Here is a tiny trained network, its code and every weight. The questions are about switching its units off for an input and a class, where a switched-off unit gives its printed mean instead of its output.

import numpy as np


def w(rows, s, z=0):
    codes = np.array(rows[::2]) - 128.0
    scale = np.full(codes.shape[1], s)
    scale[-1] = z or s
    return codes * scale


def norm(h):
    return h / np.sqrt((h * h).mean(-1, keepdims=True) + 1e-5)


def f(y):
    return np.maximum(y, 0)


def log_softmax(a):
    a = a - a.max(-1, keepdims=True)
    return a - np.log(np.exp(a).sum(-1, keepdims=True))


def net(x, mask):
    res = np.array(x, float).reshape(1, 8) / 4 @ E
    u = 0
    for l in range(2):
        y = f(norm(res) @ A[l][:, :-1].T + A[l][:, -1])
        res = res + np.where(mask[u : u + 10], y, B[l][:, -1]) @ B[l][:, :-1]
        u += 10
    return log_softmax(norm(res)[-1] @ U[:, :-1].T + U[:, -1])


A, B = {}, {}
E = w([
[71,69,96,104],'x0',
[254,79,157,133],'x1',
[85,181,202,175],'x2',
[158,177,142,155],'x3',
[167,156,104,122],'x4',
[132,136,59,109],'x5',
[160,170,82,123],'x6',
[43,98,198,145],'x7',
],0.006)
A[0] = w([
[194,134,105,128,104],'0.n0',
[220,142,140,147,116],'0.n1',
[134,98,151,119,67],'0.n2',
[192,144,83,178,253],'0.n3',
[109,104,184,168,228],'0.n4',
[117,129,45,25,65],'0.n5',
[118,231,185,136,59],'0.n6',
[94,213,134,142,43],'0.n7',
[86,254,122,170,69],'0.n8',
[133,85,54,69,13],'0.n9',
],0.0097,0.0028)
B[0] = w([
[245,59,154,110,191],'0.n0',
[156,134,124,8,216],'0.n1',
[105,121,116,177,147],'0.n2',
[106,193,223,34,238],'0.n3',
[93,111,160,85,235],'0.n4',
[129,103,17,230,206],'0.n5',
[87,148,28,186,222],'0.n6',
[75,224,191,222,201],'0.n7',
[80,254,194,230,253],'0.n8',
[113,126,82,186,184],'0.n9',
],0.0062,0.0051)
A[1] = w([
[97,108,2,135,109],'1.n0',
[72,119,133,90,99],'1.n1',
[108,86,196,153,3],'1.n2',
[94,95,166,78,148],'1.n3',
[129,195,165,195,31],'1.n4',
[187,122,105,69,148],'1.n5',
[100,185,182,63,52],'1.n6',
[98,40,212,196,152],'1.n7',
[126,191,144,166,74],'1.n8',
[131,118,70,142,34],'1.n9',
],0.0097,0.0029)
B[1] = w([
[205,38,99,201,219],'1.n0',
[121,105,232,63,172],'1.n1',
[89,79,108,58,174],'1.n2',
[129,121,183,103,207],'1.n3',
[38,185,41,180,243],'1.n4',
[253,146,177,141,221],'1.n5',
[145,89,76,195,200],'1.n6',
[55,140,77,12,253],'1.n7',
[56,146,139,213,224],'1.n8',
[129,62,130,223,156],'1.n9',
],0.0071,0.0043)
U = w([
[41,193,149,165,126],'0',
[150,57,76,149,116],'1',
[220,98,181,40,148],'2',
[45,55,194,9,6],'3',
],0.011,0.002)

Each question gives the input, the list of numbers given to net, and the class t.
The units are the neurons (one row each of A and B). Each row of codes is followed by its name. A weight is (code - 128) times the scale printed after its matrix; where a second scale follows, it is the last column's (A, B and U).
mask holds one flag per neuron, layer by layer. A switched-off neuron (its flag False) gives its mean, the last column of its row in B, instead of its output. The means were averaged over made-up inputs and are rounded, as every weight is.
A unit's drop is (log p(t) with every unit on - log p(t) with that unit switched off) / (log p(t) with every unit on - log p(t) with every unit switched off).
The circuit of an input: a set's keep is (log p(t) with only the set's units on - log p(t) with every unit switched off) / (log p(t) with every unit on - log p(t) with every unit switched off). Starting from the 12 units with the biggest drops (on a tie, the unit counted first), units are removed one at a time, each time the one whose removal leaves the highest keep (on an exact tie, the one counted first), for as long as the keep stays at least 0.8.
circuit, biggest first: the units of the circuit, biggest drop first
unit that matters most: the unit with the biggest drop
top k neurons: the k neurons with the biggest drops, biggest first
k most important neurons of layer l: the k neurons of layer l with the biggest drops, biggest first
drop when u is switched off: that unit's drop, to one decimal
input [4,-4,1,-2,3,4,-5,2], class 3: unit that matters most	0.n6
input [1,5,8,6,1,-3,0,-7], class 2: top 2 neurons	[0.n1; 0.n0]
input [8,-4,-7,4,-1,-1,-1,5], class 1: circuit, biggest first	[1.n0; 0.n3]
input [-3,-1,0,-3,3,-1,8,-5], class 2: circuit, biggest first	[0.n0; 0.n1; 1.n4]
input [1,-2,-6,-7,-5,1,4,7], class 1: circuit, biggest first	[1.n0; 0.n3]
input [-3,5,1,-1,3,-3,-5,1], class 2: circuit, biggest first	[0.n1; 0.n8]
input [-4,0,0,4,4,7,0,-4], class 2: top 2 neurons	[0.n0; 0.n1]
input [-5,-1,1,-2,-5,-5,2,8], class 3: 2 most important neurons of layer 1	[1.n7; 1.n2]
input [3,1,5,-4,4,4,2,0], class 1: top 3 neurons	[0.n5; 1.n0; 0.n3]
input [6,0,7,1,4,3,-6,8], class 3: drop when 1.n8 is switched off	0.0
input [-5,8,4,-1,-4,-4,-5,5], class 3: drop when 1.n7 is switched off	0.1
input [4,1,-1,2,-1,7,-8,1], class 1: drop when 0.n3 is switched off	0.2
input [-3,-5,-6,0,-7,4,7,0], class 1: drop when 1.n0 is switched off	0.2
input [7,5,8,4,1,-2,-2,6], class 3: top neuron	[0.n8]
